Look-ups in named tables: a row name and a column name give one cell, copied from the table.

Meku
cols = Rab, Zirasuk, San, Kat
Balole: [3.879, 4.372, 5.940, 3.633]
Bab: [5.639, 5.812, 2.237, 8.139]
Velaza: [3.861, 4.399, 5.541, 2.673]
Regonev: [5.335, 5.227, 4.320, 6.336]
Sasepu: [3.824, 4.420, 5.992, 3.732]
Sinase: [5.736, 5.759, 2.997, 7.927]
Kipobo: [4.375, 4.411, 7.439, 2.744]
Serav: [4.534, 4.517, 7.559, 2.148]

Velaza, Rab => 3.861
Regonev, Kat => 6.336
Sinase, Rab => 5.736
Kipobo, Zirasuk => 4.411
Balole, San => 5.940
Serav, Zirasuk => 4.517
Balole, Zirasuk => 4.372
Velaza, Kat => 2.673
Regonev, San => 4.320
Velaza, Zirasuk => 4.399
Bab, Kat => 8.139
Sasepu, Kat => 3.732
Bab, San => 2.237

Pegeku
cols = Tis, Gena, Vinuk, Lasi
Tid: [160, 128, 64, 160]
Rab: [118, 108, 125, 118]
Nisa: [117, 138, 98, 117]
Pokasa: [160, 113, 79, 160]
Kib: [131, 227, 124, 131]
Sofudes: [143, 104, 105, 143]
Banuv: [170, 98, 51, 170]
Leruluf: [110, 158, 87, 110]
Dosub: [150, 127, 66, 150]
Riz: [109, 111, 125, 109]
Tal: [164, 121, 68, 164]
Posumi: [123, 112, 117, 123]
Vul: [108, 84, 97, 108]
Zis: [113, 126, 115, 113]

What is the Lasi of Sofudes in Pegeku? 143
What is the Vinuk of Dosub in Pegeku? 66
What is the Vinuk of Vul in Pegeku? 97
What is the Tis of Kib in Pegeku? 131
What is the Vinuk of Tid in Pegeku? 64
What is the Gena of Nisa in Pegeku? 138
What is the Vinuk of Rab in Pegeku? 125
What is the Gena of Vul in Pegeku? 84
What is the Vinuk of Kib in Pegeku? 124
What is the Gena of Sofudes in Pegeku? 104
What is the Vinuk of Leruluf in Pegeku? 87
What is the Vinuk of Riz in Pegeku? 125
What is the Gena of Posumi in Pegeku? 112
What is the Gena of Zis in Pegeku? 126
Which row has the largest Gena? Kib

Sif
cols = Vop, Kabazu, Zilobag, Sok, Sak, Zuruku, Tereged
Bev: [1.18, 4.26, 7.51, 7.10, 7.42, 2.49, 8.11]
Velufad: [1.15, 5.20, 7.84, 5.84, 7.77, 2.57, 7.42]
Vob: [1.56, 6.56, 5.56, 1.36, 7.23, 4.87, 1.62]
Diras: [8.27, 2.63, 1.42, 2.78, 1.62, 8.19, 1.61]
Damegi: [1.79, 3.89, 7.69, 7.58, 7.90, 1.61, 8.26]
Ferizo: [7.67, 3.16, 1.32, 3.14, 2.33, 7.57, 1.24]
Vebekal: [1.97, 6.96, 7.42, 1.37, 7.93, 1.87, 5.63]
Nud: [1.87, 4.68, 8.49, 6.02, 7.51, 1.96, 7.25]
Vot: [2.89, 1.14, 7.52, 8.13, 4.03, 1.16, 7.46]
Bonamos: [1.71, 4.58, 7.56, 5.88, 6.99, 1.62, 7.81]
Dur: [2.25, 2.77, 7.48, 7.60, 5.87, 1.88, 7.42]
Muzevop: [1.09, 4.75, 7.30, 6.33, 7.15, 2.06, 8.19]
Fir: [7.44, 3.53, 1.31, 1.95, 2.09, 7.24, 1.27]
Segeda: [7.45, 4.00, 1.34, 1.64, 1.52, 7.77, 1.38]

What is the Vop of Ferizo in Sif?
7.67
What is the Tereged of Bev in Sif?
8.11
What is the Zilobag of Bev in Sif?
7.51
What is the Kabazu of Vot in Sif?
1.14
What is the Tereged of Dur in Sif?
7.42
What is the Zilobag of Segeda in Sif?
1.34
What is the Tereged of Damegi in Sif?
8.26
What is the Vop of Damegi in Sif?
1.79
What is the Vop of Nud in Sif?
1.87
What is the Zuruku of Ferizo in Sif?
7.57
What is the Kabazu of Muzevop in Sif?
4.75
What is the Zilobag of Damegi in Sif?
7.69
What is the Tereged of Ferizo in Sif?
1.24
What is the Zilobag of Vebekal in Sif?
7.42
What is the Sak of Nud in Sif?
7.51

Luribuz:
fields: Kem, Bozi, Sesolek, Vabov, Mas, Niduk, Pebadog, Vumov
Rema: [-74, -46, 61, 22, -27, 38, -39, -65]
Bev: [40, -56, -36, 30, 39, -38, -44, 9]
Pimom: [-46, -26, 45, 3, -30, 41, -60, -37]
Sedufer: [38, 38, -61, -67, -43, -46, 46, -18]
Lebal: [-52, -33, 16, 56, 50, 33, -39, -12]
Lateto: [48, -50, -34, 18, 36, -21, -23, -10]

What is the Bozi of Pimom in Luribuz?
-26
What is the Pebadog of Pimom in Luribuz?
-60
What is the Sesolek of Rema in Luribuz?
61
What is the Kem of Pimom in Luribuz?
-46
What is the Bozi of Rema in Luribuz?
-46
What is the Vabov of Rema in Luribuz?
22
What is the Vumov of Bev in Luribuz?
9
What is the Pebadog of Rema in Luribuz?
-39
What is the Niduk of Sedufer in Luribuz?
-46
What is the Sesolek of Pimom in Luribuz?
45
What is the Kem of Sedufer in Luribuz?
38
What is the Vabov of Lebal in Luribuz?
56
What is the Vumov of Lateto in Luribuz?
-10
What is the Vabov of Lateto in Luribuz?
18
What is the Bozi of Sedufer in Luribuz?
38
What is the Kem of Bev in Luribuz?
40
What is the Mas of Pimom in Luribuz?
-30

Table Mufe
        Fem  Gagezav  Niv
Lise    136      177  168
Zuguze  116       74   74
Luniz   163      133   98
Pem     143      106   84
Nosuz   175      157  113
Bifom    60       66  114
Gotos    64       48   90
Tib     151      188  169
Muv     159      126   94
Tefo    180      193  147
Bibo    181      171  124

Fem of Luniz is 163
Gagezav of Nosuz is 157
Fem of Bibo is 181
Niv of Pem is 84
Gagezav of Tib is 188
Gagezav of Zuguze is 74
Gagezav of Pem is 106
Gagezav of Luniz is 133
Fem of Bifom is 60
Gagezav of Tefo is 193
Fem of Pem is 143
Niv of Gotos is 90
Gagezav of Muv is 126
Fem of Tib is 151
Fem of Muv is 159
Niv of Tefo is 147
Which row has the largest Gagezav? Tefo

Tas:
fields: Luf, Fipuv, Rim, Zakomo, Pofu, Tiru, Telu, Nanok
Sirunon: [86, 70, 156, 104, 121, 172, 203, 169]
Nupivuk: [188, 108, 164, 68, 204, 20, 66, 107]
Gar: [91, 109, 83, 184, 107, 34, 64, 208]

What is the Tiru of Sirunon in Tas? 172
What is the Luf of Sirunon in Tas? 86
What is the Nanok of Gar in Tas? 208
What is the Pofu of Nupivuk in Tas? 204
What is the Zakomo of Sirunon in Tas? 104
What is the Zakomo of Nupivuk in Tas? 68
What is the Pofu of Gar in Tas? 107
What is the Nanok of Nupivuk in Tas? 107
What is the Tiru of Nupivuk in Tas? 20
What is the Telu of Nupivuk in Tas? 66
What is the Zakomo of Gar in Tas? 184
What is the Rim of Sirunon in Tas? 156
What is the Pofu of Sirunon in Tas? 121
What is the Fipuv of Sirunon in Tas? 70
What is the Telu of Gar in Tas? 64
What is the Luf of Gar in Tas? 91
What is the Fipuv of Nupivuk in Tas? 108
What is the Rim of Gar in Tas? 83
What is the Telu of Sirunon in Tas? 203
What is the Nanok of Sirunon in Tas? 169

Fol =
cols = Res, Vesugez, Tebef, Duk, Gamega, Gok
Lib: [4344, -1957, -1982, 3603, 5455, 5693]
Zamorog: [4972, -3163, -371, 7172, 5496, 4970]
Fopu: [-4302, -5954, 146, 6444, -3989, -3972]
Mugolu: [-2979, 5099, 3818, -3927, -3786, -5392]
Rabov: [5062, -3624, -4361, -27, 4789, 3608]
Lepumu: [-3304, 6396, 7179, -631, -5459, -6127]
Vupom: [-2861, -3618, -5488, 7266, 3351, -734]
Rituf: [4775, -3976, -2937, 4291, 4094, 5266]
Ranonuk: [6105, 3142, -7491, -6434, 6384, 5444]
Toza: [5913, -4519, -3699, 4145, 4304, 4505]

Lib, Duk -> 3603
Zamorog, Tebef -> -371
Vupom, Vesugez -> -3618
Lib, Gamega -> 5455
Toza, Tebef -> -3699
Fopu, Gamega -> -3989
Lib, Vesugez -> -1957
Rituf, Vesugez -> -3976
Toza, Vesugez -> -4519
Vupom, Duk -> 7266
Lepumu, Gamega -> -5459

Ras
         Pezunis      Zat
Nukigur    6.017  -35.187
Muvati   -67.911   47.441
Sof      -70.171   73.449
Ful       33.718  -16.060
Ridofot   49.745  -73.176
Bolu     -16.623  -11.847
Tenaz     65.346  -58.363
Fos      -45.581   64.325

Pezunis of Sof: -70.171
Zat of Bolu: -11.847
Zat of Muvati: 47.441
Pezunis of Tenaz: 65.346
Zat of Fos: 64.325
Pezunis of Ridofot: 49.745
Zat of Sof: 73.449
Pezunis of Fos: -45.581
Zat of Nukigur: -35.187
Zat of Ful: -16.060
Zat of Tenaz: -58.363
Pezunis of Nukigur: 6.017
Pezunis of Muvati: -67.911
Zat of Ridofot: -73.176
Pezunis of Ful: 33.718
Pezunis of Bolu: -16.623
Which row has the largest Zat? Sof

Nubad:
,Figi,Gez,Bodito,Zegoz
Rezo,-0.42,-0.01,-0.81,-0.14
Nitufo,0.37,0.31,-0.08,-0.32
Suzage,0.06,-0.32,0.50,-0.16
Zur,-0.54,-0.54,-0.11,-0.03
Simo,0.06,-0.42,0.58,-0.16
Zat,-0.34,0.13,-0.85,-0.16
Ter,0.06,-0.38,0.53,-0.16
Guviram,0.33,0.23,-0.07,-0.30

Figi of Suzage: 0.06
Gez of Zur: -0.54
Gez of Simo: -0.42
Figi of Nitufo: 0.37
Figi of Zur: -0.54
Bodito of Simo: 0.58
Zegoz of Simo: -0.16
Bodito of Guviram: -0.07
Figi of Zat: -0.34
Figi of Ter: 0.06
Figi of Simo: 0.06
Row with the largest Gez: Nitufo

